Below is a small trained network, with its code and all its weights. Each question gives an input and a class and asks what happens when units are switched off, that is, made to give their printed mean instead of their output.

import numpy as np


def w(rows, s, z=0):
    codes = np.array(rows[::2]) - 128.0
    scale = np.full(codes.shape[1], s)
    scale[-1] = z or s
    return codes * scale


def f(y):
    return y / 2 * (1 + np.tanh(0.7978845608 * (y + 0.044715 * y**3)))


def log_softmax(a):
    a = a - a.max(-1, keepdims=True)
    return a - np.log(np.exp(a).sum(-1, keepdims=True))


def net(x, mask):
    res = np.array(x, float).reshape(1, 7) / 4 @ E
    y = f(res @ A[0][:, :-1].T + A[0][:, -1])
    res = res + np.where(mask, y, B[0][:, -1]) @ B[0][:, :-1]
    return log_softmax(res[-1] @ U[:, :-1].T + U[:, -1])


A, B = {}, {}
E = w([
[137,93,231,24],'x0',
[87,74,108,242],'x1',
[12,156,90,181],'x2',
[95,201,203,23],'x3',
[196,167,255,206],'x4',
[41,42,154,61],'x5',
[121,216,80,126],'x6',
],0.0083)
A[0] = w([
[59,166,138,59,254],'N1',
[2,121,234,199,245],'N2',
[237,178,24,61,100],'N3',
[157,104,123,14,115],'N4',
[172,167,201,154,67],'N5',
[120,155,222,129,195],'N6',
],0.0091,0.006)
B[0] = w([
[104,114,34,82,247],'N1',
[203,131,3,108,254],'N2',
[59,167,247,161,194],'N3',
[78,81,188,80,211],'N4',
[196,135,99,141,181],'N5',
[230,109,92,60,221],'N6',
],0.011,0.0096)
U = w([
[97,135,136,120,2],'0',
[133,252,153,131,102],'1',
[172,145,113,114,176],'2',
[127,76,113,216,207],'3',
[117,87,162,62,90],'4',
[175,136,117,112,95],'5',
[86,137,97,87,165],'6',
[106,136,71,134,182],'7',
],0.018,0.008)

Each question gives the input, the list of numbers given to net, and the class t.
The units are the neurons (one row each of A and B). Each row of codes is followed by its name. A weight is (code - 128) times the scale printed after its matrix; where a second scale follows, it is the last column's (A, B and U).
mask holds one flag per neuron, in row order. A switched-off neuron (its flag False) gives its mean, the last column of its row in B, instead of its output. The means were averaged over made-up inputs and are rounded, as every weight is.
A unit's drop is (log p(t) with every unit on - log p(t) with that unit switched off) / (log p(t) with every unit on - log p(t) with every unit switched off).
The circuit of an input: a set's keep is (log p(t) with only the set's units on - log p(t) with every unit switched off) / (log p(t) with every unit on - log p(t) with every unit switched off). Starting from all 6 units, units are removed one at a time, each time the one whose removal leaves the highest keep (on an exact tie, the one counted first), for as long as the keep stays at least 0.8.
units of the circuit, in order: the units of the circuit, biggest drop first
k most important neurons: the k neurons with the biggest drops, biggest first
drop of u: that unit's drop, to one decimal
input [-4,-8,-4,7,-7,1,4], class 4: 2 most important neurons => [N4; N3]
input [-1,6,-4,-7,-7,4,7], class 3: units of the circuit, in order => [N1; N2]
input [8,-4,-2,-5,-2,-3,8], class 4: units of the circuit, in order => [N4; N2]
input [-7,-4,4,-5,2,5,-1], class 3: units of the circuit, in order => [N1]
input [-4,6,5,8,-1,4,-1], class 7: 2 most important neurons => [N2; N4]
input [-4,-7,-5,-4,-7,1,-1], class 4: units of the circuit, in order => [N4; N3]
input [1,2,3,-4,-6,-7,-2], class 3: 3 most important neurons => [N1; N2; N6]
input [5,6,-4,-7,2,-4,8], class 3: units of the circuit, in order => [N6; N2]
input [3,1,1,2,1,-7,1], class 1: 3 most important neurons => [N2; N1; N4]
input [2,3,1,2,-5,-6,4], class 1: 2 most important neurons => [N3; N2]
input [0,4,2,-4,8,-2,-2], class 2: units of the circuit, in order => [N2; N6]
input [6,-7,8,3,-5,6,-6], class 6: 3 most important neurons => [N1; N2; N3]
input [5,-2,-3,5,3,-4,2], class 4: 2 most important neurons => [N2; N4]
input [2,-6,1,-3,-4,-7,-2], class 1: units of the circuit, in order => [N3]
input [-7,1,3,0,-3,-6,-6], class 3: 3 most important neurons => [N1; N2; N6]
input [-2,-1,-4,-6,4,-6,2], class 1: units of the circuit, in order => [N3; N2]
input [-1,0,5,7,3,4,4], class 7: 4 most important neurons => [N2; N1; N4; N3]
input [3,-8,-1,3,-8,-8,4], class 1: 2 most important neurons => [N3; N6]
input [-1,-5,8,3,7,-2,5], class 2: drop of N6 => 0.1
input [8,-6,-4,2,-5,-3,7], class 4: drop of N1 => 0.0
